33,115,128,82,129,73,88,64,95,117,44,98,86,93,121,125,63,78,103,105,88,99  Y
109,100,72,112,117,112,51,43,80,104,81,107,126,117,109,88,33,117,128,111,70,74  C
97,80,67,101,106,101,53,21,66,109,69,105,107,101,103,74,19,104,110,105,51,71  V
q: 51,43,80,104,81,107,126,117,109	C
present: 115,128,82	yes
q: 33,117,128	C
q: 43,80,104,81,107,126,117,109	C
present: 101,106,101,53,22	no
q: 104,110	V

93,103,113,133,100,107 : W
68,91,95,137,102,120 : F
104,91,109,119,114,118 : Z
97,108,178,131,102,67 : N
108,80,97,66,67,111 : L
66,99,113,77,127,108 : J
80,103,95,137,103,104 : X
116,108,87,93,92,102 : B
100,105,77,69,101,103 : S
106,108,179,105,84,86 : A
109,103,113,133,100,107 : M
108,97,80,117,106,75 : H
present: 120,102	no
q: 108,97,80	H
q: 116,108,87,93,92,102	B
present: 105,78,69	no
after: 179	105
q: 106,108,179,105,84,86	A

149,116,146,143,131,133,113  R
123,127,131,133,113,143,142  K
137,135,145,139,153,134,138  T
137,135,145,139,153,143,138  P
start: 113,143	K, 4
present: 135,145,139,153,143	yes
start: 131,133,113,143,142	K, 2
after: 146	143

109,64,42,92,127,109,119,117,81,78 = Q
153,75,99,127,41,117,108,99,115,140 = D
112,95,98,88,76,49,47,146,77,82 = G
100,143,140,34,99,155,88,76,96,9 = U
74,178,108,68,99,105,126,49,119,48 = E
start: 117,108,99	D, 5
after: 34	99

77,84,102,108,117,100,127,92,89,100,100,89,135 = Dadal
55,107,83,82,96,183,130,112,147,106,107,64,65 = tevuf
107,43,104,80,93,68,86,114,112,118,110,124,122 = Tarof
87,123,99,113,48,136,114,90,76,77,87,106,72 = Kal
102,32,108,81,86,69,87,105,109,117,109,126,122 = Pitav
133,150,100,107,138,48,77,84,102,108,120,100,127 = lemul
130,150,105,111,147,38,78,82,100,112,120,109,121 = tego
129,124,85,116,110,73,90,91,93,102,105,90,135 = nuto
60,114,90,91,68,174,122,94,117,84,102,76,78 = Tuko
138,98,96,74,137,58,73,136,101,114,95,109,112 = Veru
q: 55,107,83,82,96,183,130,112,147,106,107,64,65	tevuf
start: 77,84,102,108,120,100,127	lemul, 6
q: 100,127,92	Dadal
present: 112,118,110,124	yes

34,150,82,95,179,26,100,33,100,114,157,100  ragun
120,122,35,104,107,104,100,87,122,100,100,100  belar
120,122,35,87,107,104,100,87,122,100,100,100  naf
101,129,104,100,191,100,83,91,110,105,100,100  roz
154,34,104,100,100,191,135,104,35,183,46,11  Talek
present: 157,114	no
start: 100,33,100	ragun, 6
q: 104,100,100,191	Talek

32,60,97,66,83,100,51,66,76,18,48,135,8,136,112,62,136,112,109,87,143,88,143,77,110,124,166,100  riko
77,80,106,144,98,77,122,59,114,177,69,101,125,131,87,122,116,106,111,79,42,167,118,95,46,89,77,40  taber
41,61,99,87,107,128,102,89,64,33,83,79,60,88,118,113,79,109,114,68,134,86,102,78,114,113,135,105  Fupuz
80,42,167,118,121,150,76,97,51,99,145,91,111,105,79,63,95,110,140,84,61,115,115,131,120,133,108,66  zepi
62,118,86,109,105,66,85,138,111,80,121,84,81,86,132,112,95,113,115,83,106,116,125,119,108,74,54,34  gud
q: 77,80,106,144,98,77,122,59,114,177,69,101,125,131,87,122,116,106,111,79,42,167,118,95,46,89,77,40	taber
after: 128	102
start: 79,42,167,118	taber, 19
q: 81,86,132,112,95,113	gud
after: 54	34

58,105,110,113,78,78,78,95,83,95,83,69,139,106,90,86,108,96,87,111,128,90,104,44,97,114,98  dep
61,108,112,116,76,76,108,91,84,94,85,65,141,107,92,89,108,97,81,107,115,78,98,39,85,92,97  tefi
58,101,112,113,88,77,114,93,76,96,86,65,136,100,77,84,108,108,101,107,128,101,110,48,103,128,102  Nore
85,127,100,139,61,74,82,66,90,74,67,122,145,156,116,110,74,58,53,122,98,71,99,20,61,63,94  sidi
58,103,113,114,77,79,113,94,83,96,87,63,140,102,86,86,109,98,88,107,130,88,107,48,101,121,99  Paba
56,96,114,112,95,82,121,91,67,94,90,67,136,103,76,82,114,113,110,104,126,107,107,42,104,135,102  rer
57,98,110,107,90,81,118,92,67,92,85,67,137,102,79,79,110,105,103,104,129,102,112,44,106,134,104  terof
111,116,110,107,90,81,118,92,67,94,89,67,137,102,79,79,110,105,72,111,123,81,102,43,92,102,99  gogi
61,108,112,116,76,76,108,91,84,94,85,65,141,107,92,89,108,97,81,107,131,90,104,48,99,116,101  bami
67,113,107,118,68,75,97,91,88,94,83,76,140,116,95,95,96,87,74,110,120,84,101,42,92,99,96  zuruz
56,96,114,112,95,75,99,91,67,94,90,67,136,103,76,82,114,113,110,104,118,107,107,42,104,135,102  Taze
61,111,107,118,74,75,104,94,89,92,85,68,142,107,94,88,103,95,76,111,124,85,101,46,93,109,96  Vanag
present: 74,58,53,122,99	no
q: 61,108,112,116,76,76,108,91,84,94,85,65,141,107,92,89,108,97,81,107,131,90,104,48,99,116,101	bami
q: 61,111,107,118,74,75,104,94,89,92,85,68,142,107,94,88,103,95,76,111,124,85,101,46,93,109,96	Vanag
q: 61,108,112,116,76,76,108,91,84,94,85,65,141,107,92,89,108,97,81,107,115,78,98,39,85,92,97	tefi

69,100,105,133,125,100,100,100,75,129,152,100,84,158,100,112,118,117,102,75,46,78 : ladun
93,66,80,103,100,109,108,86,60,100,98,91,107,91,102,108,105,107,108,75,100,107 : Ket
106,99,124,108,60,109,103,86,100,100,98,91,107,91,102,108,105,107,108,75,100,107 : busug
100,63,80,55,129,120,71,91,106,115,133,65,73,99,100,87,94,117,100,100,57,97 : Raf
120,53,86,106,96,100,128,79,94,106,99,123,108,60,97,94,80,134,97,58,117,165 : Noto
present: 84,158	yes
present: 119,117	no
q: 80,103,100,109,108,86	Ket
start: 106,99,123,108,60	Noto, 9
start: 108,60,109,103,86,100	busug, 3
present: 107,91	yes
present: 100,97	no

128,63,83,62,132,114,137,99,111,116,65,123,107,57,103,116,70,115,113,145,91,31,59,105,41,124,67,114,141,151,108,145,95,91,116,105,144,155,90,68,156,138,68,91,98,118,110,73,66,145,97,97,47,108,133,133,77,135,94,143,62,62,49,81 = Luziz
106,103,98,103,117,52,133,115,107,95,29,115,102,100,122,117,131,137,87,115,74,22,76,78,41,144,90,91,128,72,80,88,126,139,99,100,144,149,114,73,128,110,17,108,62,130,106,96,93,64,111,139,31,102,82,136,79,140,62,146,102,111,97,81 = Retil
118,85,88,59,117,73,132,100,120,132,49,115,110,63,112,111,94,127,106,144,97,37,55,98,41,101,80,106,138,130,98,138,107,108,106,90,143,161,94,72,133,129,62,106,76,103,107,91,84,121,90,102,46,105,130,124,82,138,98,138,71,86,65,92 = duso
106,103,98,103,117,52,133,115,107,95,29,115,102,100,122,117,131,137,87,115,74,22,76,78,41,144,90,91,128,72,80,88,126,139,99,100,144,121,114,73,128,110,17,108,62,130,106,96,93,64,111,139,31,102,82,136,79,140,62,146,102,111,97,81 = lenav
107,82,52,92,139,73,131,116,116,103,42,109,90,83,123,109,100,140,89,115,128,49,87,78,47,98,61,94,118,90,88,115,103,118,107,95,114,142,87,31,134,120,11,134,84,150,110,103,77,105,87,102,34,76,128,141,83,132,100,132,127,125,95,98 = sas
118,89,88,73,118,81,135,111,118,131,42,113,96,76,112,114,110,131,99,135,80,30,59,95,44,111,98,110,137,107,93,130,95,131,100,95,145,150,101,49,143,121,48,100,66,105,98,96,85,97,104,109,42,108,116,119,78,136,86,141,83,99,78,90 = fuso
107,91,110,94,130,98,126,89,101,77,47,125,69,61,119,117,70,121,108,125,71,28,70,80,32,158,39,80,130,124,93,110,166,81,119,90,142,125,113,78,124,103,6,92,91,138,136,83,88,115,86,136,39,101,110,163,91,152,74,143,67,53,56,74 = pefi
136,36,58,100,121,123,152,130,89,67,80,123,121,101,102,132,76,119,92,122,100,19,97,103,52,107,75,118,133,107,102,121,44,129,103,140,130,115,82,57,172,129,36,82,110,172,89,118,55,119,135,105,30,100,102,141,58,113,63,152,112,87,73,66 = Geve
112,88,86,95,124,56,136,119,109,99,45,114,101,98,119,118,111,135,89,123,83,27,79,84,44,106,86,97,128,84,84,103,107,131,98,101,136,126,102,43,141,119,36,112,72,137,103,102,94,81,120,123,32,97,97,133,76,133,71,143,107,110,91,85 = noli
111,85,62,88,131,45,133,118,119,109,47,108,88,88,121,111,111,140,89,117,97,42,82,83,48,98,79,99,122,88,86,107,95,126,100,101,121,139,89,66,138,113,26,112,75,139,107,102,84,93,87,106,34,85,124,131,81,131,94,136,121,125,94,96 = Boka
122,60,83,101,122,107,142,114,93,69,60,121,108,86,110,124,76,122,97,118,83,21,88,92,45,118,60,103,130,109,93,112,103,110,107,113,134,119,95,67,150,122,5,76,102,162,106,103,72,115,110,119,33,100,103,151,71,129,66,149,98,78,68,71 = nifed
q: 118,85,88,59,117,73,132,100,120,132,49,115,110,63,112,111,94,127,106,144,97,37,55,98,41,101,80,106,138,130,98,138,107,108,106,90,143,161,94,72,133,129,62,106,76,103,107,91,84,121,90,102,46,105,130,124,82,138,98,138,71,86,65,92	duso
present: 113,26,112,75,139	yes
q: 128,63,83,62,132,114,137,99,111,116,65,123,107,57,103,116,70,115,113,145,91,31,59,105,41,124,67,114,141,151,108,145,95,91,116,105,144,155,90,68,156,138,68,91,98,118,110,73,66,145,97,97,47,108,133,133,77,135,94,143,62,62,49,81	Luziz
after: 158	39

154,100,125,25 = vuko
132,80,113,25 = laf
140,80,115,25 = Mifa
130,65,81,25 = ruk
135,81,117,25 = ziguv
126,77,109,25 = loze
after: 115	25
present: 25,113,80,132	no
q: 77,109	loze
q: 132,80,113	laf
q: 140,80	Mifa
present: 25,113	no

78,81,39,72,105,135,109,98,104,71,89,118,83,78,113,86,111,88,107,23,108,56,110,95,115,86,91,138,77,75,119 : gan
78,81,39,72,105,135,109,98,104,71,89,118,83,78,113,86,111,88,107,23,108,56,117,121,74,86,91,109,134,77,89 : Kel
78,81,43,72,105,135,109,98,104,71,89,118,83,78,113,86,111,88,107,23,108,56,110,95,115,86,91,138,77,75,119 : donas
q: 78,81,43,72,105,135,109,98,104,71,89,118,83,78,113,86,111,88,107,23,108,56,110,95,115,86,91,138,77,75,119	donas

